Each row is followed by its group and then its class within the group.
[  9   8 -18  -3  -3  -5  -5 -13  -9   6  -1   1  -5   1  -1   8  13 -22
   3  -4  -9   7  19   3   2  -5   3  -8  11  -5  -6  -8  47]  q455:q210
[  7  -5  -3   0   6  -8   3   3   2   1  -2   7  -7  -4 -10   7   7 -19
   3   8 -10   3  14   5   8  -2  -2   8   4  18  -2   0  88]  q455:q210
[ -4   1  13  13  -5  -7   9   0   0   9  10  -8 -16  -9  -3  -3   4 -23
   7 -18 -15   8  13  -2   7  -6  -2  -5  12  27  -1  11 106]  q455:q210
[  1   0  -2   4 -14   3  11  12  -2   3  -2  -6  -2 -11 -18   6  -9  -4
  14   3  -8 -10  14   2  -5  -9 -13   7   5  23   6  16 106]  q455:q334
[ -1  -3   5   2  -4  12  -7 -16 -12  -5  -3  -1  -8   9  18   3 -25   0
 -10 -28  16  -1   9   2 -20   1  -4  18  10 -20 -10  -9 -16]  q468:q632
[ -4   3   3  -2   1   1  -4  -2   1  -5   3  -3  -7  -8  10  -3 -22   0
  -3 -20   0  -2   4   2   8  -1  -1  22   8 -19   0 -17 -15]  q468:q632
[ -2   5   3   5  -1   2   0  14  -2   1   6  -1 -24   5  -3  11 -18 -14
   6 -28  -8   6   4  15  -4  -3   5 -11  -6 -24  -4  -5 106]  q455:q32
[ 16   1 -20  12   0  -2  -6   5  -4   4  -1  -3 -12   0   0   1 -10  -3
  -3  -5  -5  -2  33  -3   0  -2  -3 -12   9 -13  -2  -3 106]  q455:q334
[ -7  -2  12   6  -1  22 -12 -22   2  -3   3 -10 -32  37  31  -9 -55 -21
   4 -58  13  -6 -15   3 -13   8   2  21  10   2  -6  -9 -30]  q468:q426
[ -2  12   3   3  -9  -6   9   9   0   9   7  -1 -15  -3  -2   6  -1  -6
   2 -10 -13   6   9   1   3  -5  -3 -20   3 -14   3   0 106]  q455:q334
[ -5  15   6   7  -6   2   3   8  -7   2  -8  -3 -22 -11  -2   7  -8  -6
   1 -13  -2   1  20   0  17  -6   2   0  15 -13  -1   0 106]  q455:q32
[ -3  13  -4  -4   5   1   0  -2  -7  -5   2   5  -1  -5  -1   5 -15   6
  -4 -15   4  -8   6   2  -9   1   5  13   8 -25  -6 -13 -37]  q468:q344
[ -4  -1  -5  -1   1   8  -7  -9   0  -6   1   9  -7   2  17 -10 -33  14
  -1 -25   7  -3  17   6 -11   3  -2   9   3 -12   9  -8   3]  q468:q426
[ -3   7 -10   6   2   6   1   3   9   3  -2  23   0   4  20  12 -17   4
   1 -26   4  -6  42  -4 -15  -8  11  14  -4 -10  -1 -31 -77]  q468:q344
[ -1   8  -2  -1   4 -12  12  -1  -3   0   5   3  -8   2  -2   6   8 -14
   5 -15 -17  -4  18   5  -7 -19  10 -15  -2  15   3  -1  57]  q455:q210
[  3   4  -2   3  -6  -8   0  13   2   4  -1  -7 -13  -2  -5  -3  25 -24
   4 -13  -7   7  23  23   2   3   2 -13   0   7  -2   2 106]  q455:q32
[ -9   3  -1  -5  -6  -5   5  16  -2   5   2  -6 -13   1 -10   6  -2   7
   6  -9 -11   2  21   1  17  -2  -3  -7   0 -18   3   1 106]  q455:q32
[  3   2   1   6  -5  -1   1   3  -8   6  -4  -6 -19  -3 -10   7   8 -18
   1   9  -9   4  24   1  -1  -3   0 -10 -12   5   4   4 106]  q455:q32
[ -2  -3  -4  -1  -1  -1  -5   5  -2  -1  -2  -6 -18  -1  10  14  -7  -4
   2  -4   2  -5 -27   2  -4   3   4  12  -1   6  -8   2  50]  q468:q632
[  9   9  -8   8  -1  -5  -6  -2  -1   2   3   3  -9  -1   1  10  25 -16
   8 -15  -2   5  32  -6  -2 -12   0  -3   3 -11 -13 -13 106]  q455:q334
[  5  10 -12  -1  11  -1  -3 -10  -3  -7   0 -34   0  -1  14  -1  -5   1
   6 -14  -1   0  27  -9  -9  -4   9   1  -8 -26   2 -21 -82]  q468:q344
[ -3  11  -3   4  -4 -11   4  26  -8  17  -6  -3  -5  10  -4  13   4   3
   6  18 -21  11  13   5  -1 -10   5  -6   1 -13  -7  -2 106]  q455:q334
[-10   2  -4  -6   4   3  -8  -9   1  -7   0   2  -7  14  17  11 -21  11
  -1 -40   3  -2  49  -8  -9   0  13   1  -6 -17   3 -18 -18]  q468:q344
[ -9  -1  -4 -10   2   0   3 -10   3  -4   2   3  -8   0  11 -23 -15  11
   3 -11   2  -6  14   3  -4  -2  19   9  -9  -6  -1 -15 -39]  q468:q632
[ -3   6  -6  -1  -4  14  -8 -17  -6  -1  -2  -2 -16  17  11   3 -37  -2
   1 -39  -3  -5  14   2  -7   4   8   2   1 -12  -6 -14 -45]  q468:q632
[ -3 -12   4   6  -5  -2   6  13  -2   3   4   0 -11 -28   1  10  -9 -11
   4   9 -10   3   2  12   4 -12   7 -10  -8  14   0   9  97]  q455:q210
[  1   4   1   9  -8   4   6   3  -1  42  -6  -3 -23   1  -2   7 -23   3
   4 -16 -11   1  13   3   1  -7  -5  -7   5  14   0  -7 106]  q455:q210
[  6  14  -2   8   0  -8  -1 -10  -7   6   1   4 -21  -1   0  12  19 -38
   9   2  41  12  21 -11  -2  -3   7 -14   2 -15   2 -13  99]  q455:q32
[ -5  14   2   3   4  -2  -1   5   0   2  -2  -4 -13  -2  -4   3  -3 -15
   7 -17  -6   9  29   7  -6  -5   0 -11   1  -2   6   7 106]  q455:q32
[ 10  16   0  -2   6  -1 -12   2  -7  10  -6   0 -19  -6   0  11  -2 -18
   6 -22   6   6  33  -3  -4 -18   8 -24  -8 -18   1 -14 106]  q455:q32
[  2  16  -4   0  10   6 -12 -18  -3 -13   1  19  -9  10  18   2   5 -13
   0 -39   5 -10  39 -13 -13  -1  23  -2  -2 -48  -6 -47 -86]  q468:q344
[  6  -7  14   0  -6  10  -6   5  13  13   2  -4  -2   4  19  -2 -44  10
   1 -20   3  -2  15   7 -14   1   2  10   3   4  -1  -3  19]  q468:q632
[  8   3   3   1  -8  12  -6  -8   0  -5   5  -2  -5   5   7  -4 -28  13
   4 -31   2  -5  25  -6 -24   3   8  12  -2   0  13  -5 -56]  q468:q426
[-9  0 -3  6 -7 -7 -4  6 -4  9  4  1 -2 12 -5  1 -4  6  5  5 -8  4  6  8
  1 -4 -3  5  9  1 10 10 83]  q455:q334
[  1   5   0  -5   5   0  -2  42 -15   3   1  -5 -32  -6   3   1 -13 -12
   2 -11  -7   4  17   3 -14   2   4  -1  16 -19   2  -3 106]  q455:q32
[ -2  -4  -5   2   0  -4   2  -1  -8   1  11  12  -4  -8   6   6   9 -15
   0  -4  10   6   6   2  -2  -8  -9  14  18   9  -3   8  67]  q455:q334
[-12   1  -8   1  -5  -3  -1 -10  -8   2   2 -22 -11   4  -1  -1   0 -15
   8   0  -9  -1   7   3   2   0  -3  -3  21   4  -2   8  81]  q455:q334

Each row is followed by its group and then its class within the group.
[-50   3  -8   4 -19   3   7  44   6  -8  30  -7 -25 -30   3 -36   7  16
 -15 -59 -14  12 -17  22   3   1 -31   3 -13  -4  22 -33 -22]  Q:(47)
[-37  14  -9  -4 -16  -3   9  30   2  -1  -6 -16  -3 -38 -11 -23   8  17
 -10 -42 -29   1 -16  25  -6  -9 -33  -2 -24  -5  25 -33 -17]  S:(81)
[-38   8 -13  -6 -31  -1  10  53  16  -3  29  -3  -2 -19   1 -18  22  34
  -4 -41 -26  -9  -8  36   7  -9 -53   2 -21  -7  31 -42 -16]  J:(49)
[-53  20 -13  -5 -42   1  14  52  12 -28  28 -14 -19 -42   4 -36  17  32
   6 -70 -33  10 -22  41   7  -6 -52   0  -7 -16  34 -55 -14]  Q:(78)
[-12  16 -14 -27 -24  11   2  20  13 -13 -10 -14  -3 -27  10 -11   2  18
   0 -16   0  -1 -20  14  19   3 -27  -2   9  -2   5 -48  -9]  U:(52)
[-49  20  -9  -9 -30   6   4  39  19  -3   7  -8  11 -31  -7 -27   5  21
   0 -34 -34   5 -22  29   3 -11 -48  -5 -16 -11  31 -36   1]  S:(63)
[-33  22  -9  -6 -32   3   3  39  33 -10  18  -8   2 -34 -20 -25  14  19
   5 -41 -46   2 -15  39   4 -11 -46   5 -22   6  35 -36 -19]  J:(53)
[-36  18 -14   0 -41  -2  10  38   5  -9  -8 -10  -6 -41   5 -29  11  14
 -14 -43 -26   2 -37  18   8   0 -36  -2 -13  -1  24 -40 -14]  J:(49)
[-50  15 -12   1 -27   1  14  44  14  -6  37  -4 -15 -26  -1 -32  25  25
   0 -55 -16   0 -17  31  11  -8 -40   7 -19  -2  29 -52 -15]  Q:(78)
[ -6  15 -18  -6 -26   4   6  36   7 -11  31 -12   0 -21  -3 -12  10  19
   8 -30 -26   9 -12  27  30  -9 -41   2  -4  -4  28 -26 -21]  U:(70)
[-59   7 -15   6 -40  -4   6  70   8 -13  38  -3 -19 -35  -8 -44  17  24
   0 -84 -19  17 -23  31  12  -4 -58   6 -11  -6  31 -57 -17]  Q:(48)
[-38  23 -12  -7 -31   3  12  58  18  -4  39  -6  -4 -25 -22 -40  23  29
   4 -43 -46  -2 -14  35   7 -13 -60   3 -17 -11  45 -42 -17]  J:(49)
[-39  17 -10   4 -30   8  11  43  11 -10  15  -5   0 -33 -12 -28  17  17
  -4 -40 -27   5 -22  34   4  -8 -50   5 -25  -3  30 -40 -15]  J:(49)
[-36  16 -12  -9 -27   2  11  35   9  -7  32  -5  -3 -24  -9 -35  14  20
   3 -45 -10  -3 -21  27   6   6 -48  22  -2 -12  29 -38 -27]  U:(72)
[-46  22 -16  -5 -27  -6  12  55  15 -17  45 -15 -17 -31  -7 -39  25  24
   3 -58 -24  -2 -25  40  11 -27 -57  -5 -18 -11  34 -48 -21]  U:(72)
[-51  10 -15   7 -32   2  29  72   9 -19  33  -9 -22 -39   8 -35  14  48
  10 -87 -15  15 -26  26  10  -7 -39   7  -8  -7  31 -62 -13]  Q:(47)
[-67  24 -18 -11 -34   8  20  52  21   2  32   1   5 -40 -33 -54  34  26
   1 -51 -35  -5 -22  52   3 -16 -93   0 -40 -16  62 -44 -11]  S:(81)
[-27  13 -18  -6 -17   1   8  26  12  -5  19 -10  -1 -23  -1 -25  12  30
   8 -27 -25   0 -24  28  12  -4 -41   5  24 -13  26 -31 -13]  U:(72)
[-33   3 -12  -3 -27  -1  10  43   8 -10  34  -9 -16 -19  -6 -31   7   5
  -9 -53 -10  -1 -18  21  10   0 -38   4  -7  -1  25 -33 -14]  Q:(78)
[-43  28 -11  -7 -30   9  16  57  47 -19  58 -11 -20 -27 -21 -40  21  26
  -1 -57 -35  -5 -16  50  20 -15 -76   2  -5 -11  49 -48 -27]  U:(52)
[-43  20 -17  -3 -27   8  21  38  16  -6  18  -7   5 -26 -22 -16  19  26
 -11 -34 -31  -4 -13  34   3  -5 -59   4 -29 -13  34 -32 -21]  S:(81)
[-27  12 -19  -7 -26   5   9  22   9 -23  11  -7 -21 -20  -3 -26  16  27
   1 -50 -20  -5 -20  34   6  -7 -60  -1   7 -11  27 -44 -21]  U:(52)
[-24  15  -4  -3 -19  12   1  19  14  -5   9  -2   0 -24 -28 -18  22  12
 -33 -17 -16  -8   5  28  -4 -10 -42   2 -18  -6  37 -15 -10]  S:(81)
[-63   9 -13  -3 -23  -6  18  71  13  -8  33  -6 -23 -26  -9 -54  16  23
  -1 -77 -29   5 -34  26  22 -23 -47   7 -15  -5  30 -51 -13]  Q:(47)
[-37   2  -9   2 -34   5   6  42   6  -5  22  -8 -25 -19   0 -26  -4  14
  -2 -64  -9   6 -18  17   1  -6 -26   3 -11 -13  12 -37 -12]  Q:(48)
[-52  15 -17   4 -27   7  -5  38  13  -5  29  -7  -7 -25  -2 -30  34  13
  -3 -41 -10   4 -19  23   3 -10 -40   7  -6  18  29 -37 -13]  U:(72)
[-52  13 -23  -8 -39   3  10  51  15 -17  21 -24  -4 -39 -10 -36  34  22
   1 -63 -31   5 -26  44   7 -12 -59  -6 -18  -9  45 -46 -35]  J:(49)
[-26  29 -21  -5 -41  -3   3  44  11 -27   2 -12  -6 -39  10 -31   9  19
   0 -48 -29   8 -33  37   1  17 -50   0  -3  -9  36 -57 -14]  U:(72)
[-42  14  -8 -13 -29   2  18  54  12 -16  25 -13  13 -29  -7 -32  28  36
   1 -44 -20  -4  -6  36   6 -15 -58  -7 -18  -8  41 -44  -7]  J:(49)
[-57  21 -20  -3 -36   0  15  56  17  -8  29  -8  -3 -47 -23 -35  21  28
   6 -49 -37   6 -30  47  -6 -12 -67 -39 -24 -13  43 -49 -15]  S:(63)
[-42   1 -24   1 -34   5   3  66   9 -14  36   0 -18 -22 -11 -31   7  27
   1 -67 -18  -2 -16  27  -1 -13 -54   6  -9  -4  36 -34 -19]  Q:(47)
[-48  13 -14   3 -58  -1   8  68   9 -15  29  -9  -8 -42  -6 -44  19  47
  -2 -84  -7   4 -27  28   7 -12 -57   3 -13  -3  37 -58 -24]  Q:(47)
[-30  15 -12  -1 -35   9 -18  42   8 -17  44  -8 -13 -24 -10 -29  17  18
   8 -43 -16   1 -20  32   9 -11 -59   0 -18 -14  27 -47 -18]  U:(52)
[-46  19 -17  -5 -32   1  18  52  12 -18  42 -15 -17 -38   1 -32  22  29
   4 -60 -17 -10 -20  25   7  -6 -59   0  -2  -3  32 -54 -29]  Q:(78)
[-32  13 -30   1 -39  -8  14  37   2   9 -21 -13   5 -33  -4 -34  13  14
  -6 -31 -44  -7 -15  58   1  -4 -34   0 -26   3  14  -4  -9]  S:(81)
[-28  22 -15   2 -26   2  13  34  65  -1  18 -13  16 -22 -11 -34  13  11
   1 -18 -22   6 -18  25   0  -7 -36  -3 -16  -1  29 -30  -5]  S:(63)
[ -8  20  -9  -4 -28  11  17  37  11 -29  25 -18  -5 -15 -48 -10   5  17
  -5 -42 -21  10 -18  41   8  -7 -35   0  20  -9  29 -34 -22]  U:(70)
[-23  18 -12   1 -22  -1   6  25   5 -11  14 -13 -12 -32  12 -27  10  15
  -2 -24 -13   6 -28  11  12   2 -43  -9   6 -12  15 -38 -15]  U:(72)
[-70   8 -12 -12 -31  15  20  59  19  -4  43   7  -2 -33 -32 -40  35  27
  -2 -63 -23 -12 -16  42   2 -13 -68  10 -30  -6  52 -40 -17]  S:(61)
[-27  10  -4  -1 -21  -3   9  23  14   0   2 -13   6 -31 -12 -15  18  19
  -5 -25 -26  -5 -13  27   9  -5 -32  -2 -23  -1  19 -30 -14]  J:(53)
[-39  14  -9  -6 -34   0   9  27  13   1   2 -10   4 -28 -13 -33  16  12
 -11 -40 -26  -7 -15  30   6 -10 -26   8 -16 -10  36 -28 -24]  S:(63)
[-55   7 -11   7 -33   7  27  68   8 -19  35  -9 -16 -36  -8 -47   9  17
  -5 -71 -17   2 -20  27   6  -9 -53   5 -17  -4  36 -54 -18]  Q:(48)
[-38  17 -15   0 -34   0   9  36  12  -6  10  -8   1 -37 -11 -27  12  21
  -7 -41 -30   4 -17  30   3 -16 -51  -2 -18  -6  37 -38 -16]  J:(49)

Each row is followed by its group and then its class within the group.
[  4  23  -4 -11  -3  -7   0   2  -3  -2  -7 -22  -5 -10   3  18  -5   2
   6  31 -12  -7  -2   4  -2  18   3 -15  -4   1  -6  -3 -10]  [79]:<19>
[  1   5  13  -4   6  14  -3  -3  -1   6  -4   7 -14  -2   7 -12  -6 -10
   3 -10   6   8  -6   2   3  -2   4  14   8  -4 -11   4  -3]  [73]:<16>
[-12  13 -12  -2   5  11  -3   5   3   0  -4   7  -1  -6  -6 -16  11  19
 -19 -25   6  10   0  -7  -5  -8  10  -9  -5  -5 -11  -2   3]  [83]:<14>
[  4  -4  10   4   2   1  -3   5  -6   6  16  10 -11   0  12  13   1  -3
   6  -1  -2  -5   8   7   5  -2   3  18   7   9  12  -2 -19]  [72]:<24>
[  6  14  -5 -11  -5  -3   5  -3  -1  -4 -21 -12  -3   1  -5   2  -9 -11
   7  14  -3  -9  -6  -1  -7  14   2 -22  -1  -5   1   7   3]  [79]:<5>
[ 23 -13  34   1   5  -5  -1   3  -8  -6  20   1   2   1   2  22  -4  -8
   2  10   2   3  19 -16 -17  32   8   8   2   2  22  -8   2]  [83]:<22>
[  1  10  16  -7   7   8 -12  15  -5   4  -2   1 -19  11  11   0   3   3
  -1  -9  -3  10   1  -5   1  10   1  17  13   3 -19  -1  -6]  [73]:<16>
[  6 -10   2 -12   2   1  -4   4   3   0  -6   1   6  -4  -9  -7   4   2
  -2  -9  12   9   9 -12 -11   3  10  -4   2   0  10  -5  17]  [83]:<22>
[  0  17  -6 -20   1  -7  -5   4  -4  -2 -19 -11  -3  -1  -2   0  -1  -3
   8   6  -7   0  -4  -5  -9  13   5 -19   2   4  -5  -3   9]  [79]:<5>
[ -5   4   4  -7   5   1  -8  10   1   9   5   5 -12  -3  10   2  -7   0
   5   0   0   0   7   6   2  11   5  21   3   3  -3  10  -8]  [73]:<7>
[ 10  14 -13 -19  -5  -9   2   0  -7   5  -1  -8  -2  -9   2  15  -6   1
   3  31  -9  -5  -4   1  -4  25   2 -11  -2  -2   1  -3  -7]  [79]:<19>
[ -3  -4  -3 -13  -2  -3  -7   7   4   1  -3   2   5  -1  -9  -2   6   9
  -4 -15   2   4   3 -14  -8   8   6  -7   1  -2   5  -8  11]  [83]:<22>
[  7  -3   7  -5   6  -1  -6   5  -2   3  -4   1   5  -7  -3   2   5   0
  -1  -3   0  10  13 -13  -8  12  10   1  -2  -2   7  -3  11]  [83]:<22>
[ 16   5  11 -19  -4 -11   0   3  -7   4   3  -6  -6  -4   5  16 -10 -11
   5  27  -7  -3   0  -2  -1  29  -2  -4   0  -2   2  -6  -4]  [79]:<19>
[  3 -13  -1  -1   4   1   6   4   7   3  14   6   2   6   8  13  -2   6
   0  -6   1 -13   9  15   4  -4  -7  11  -3  15  17   4 -11]  [72]:<18>
[ -4  11   8   2   4   0  -4  -1  -3   7  -2   5 -12  -6   5  -2   2  -6
  -3   1   2   9   6   0   7   2  -1  15   7   4  -5  -2 -11]  [73]:<7>
[  6  11  -9 -12   2  -3   0   7   2   6 -14  -7  -7   0  -3   2 -13  -3
   4   9  -4  -2  -3  -4  -2  14   4 -14   0   1   3  -4  -3]  [79]:<5>
[ -3   7   2  -6   3   3  -2   5  -2   6  -5  -1 -12  -4   6  -2  -5  -9
  -1  -4  -1   6  -1  -3  -1   3   5   7   6   0  -1  -4 -10]  [73]:<7>
[ -8  20   9  -2  10   6  -9  20 -10   0 -11  -1 -20   1   5   2   6   4
  -3   4  -9   9   0  -9  -2  13  -1  17   9  -3 -18  -2 -18]  [73]:<7>
[  4  -7  18  -2   3   9  -8  12  -6  11  10   5 -22   1  13   2   0  -5
   7  -7  -4   1   3  -7   4   9  -2  23  12   6  -3  -4 -15]  [73]:<16>
[  0  21  -7 -14   0  -8  -3   3  -1   0 -15 -11  -3  -6   1   6  -4  -2
   5  20 -11  -3  -2  -2  -4  17   4 -17  -2   0  -4  -1   2]  [79]:<19>
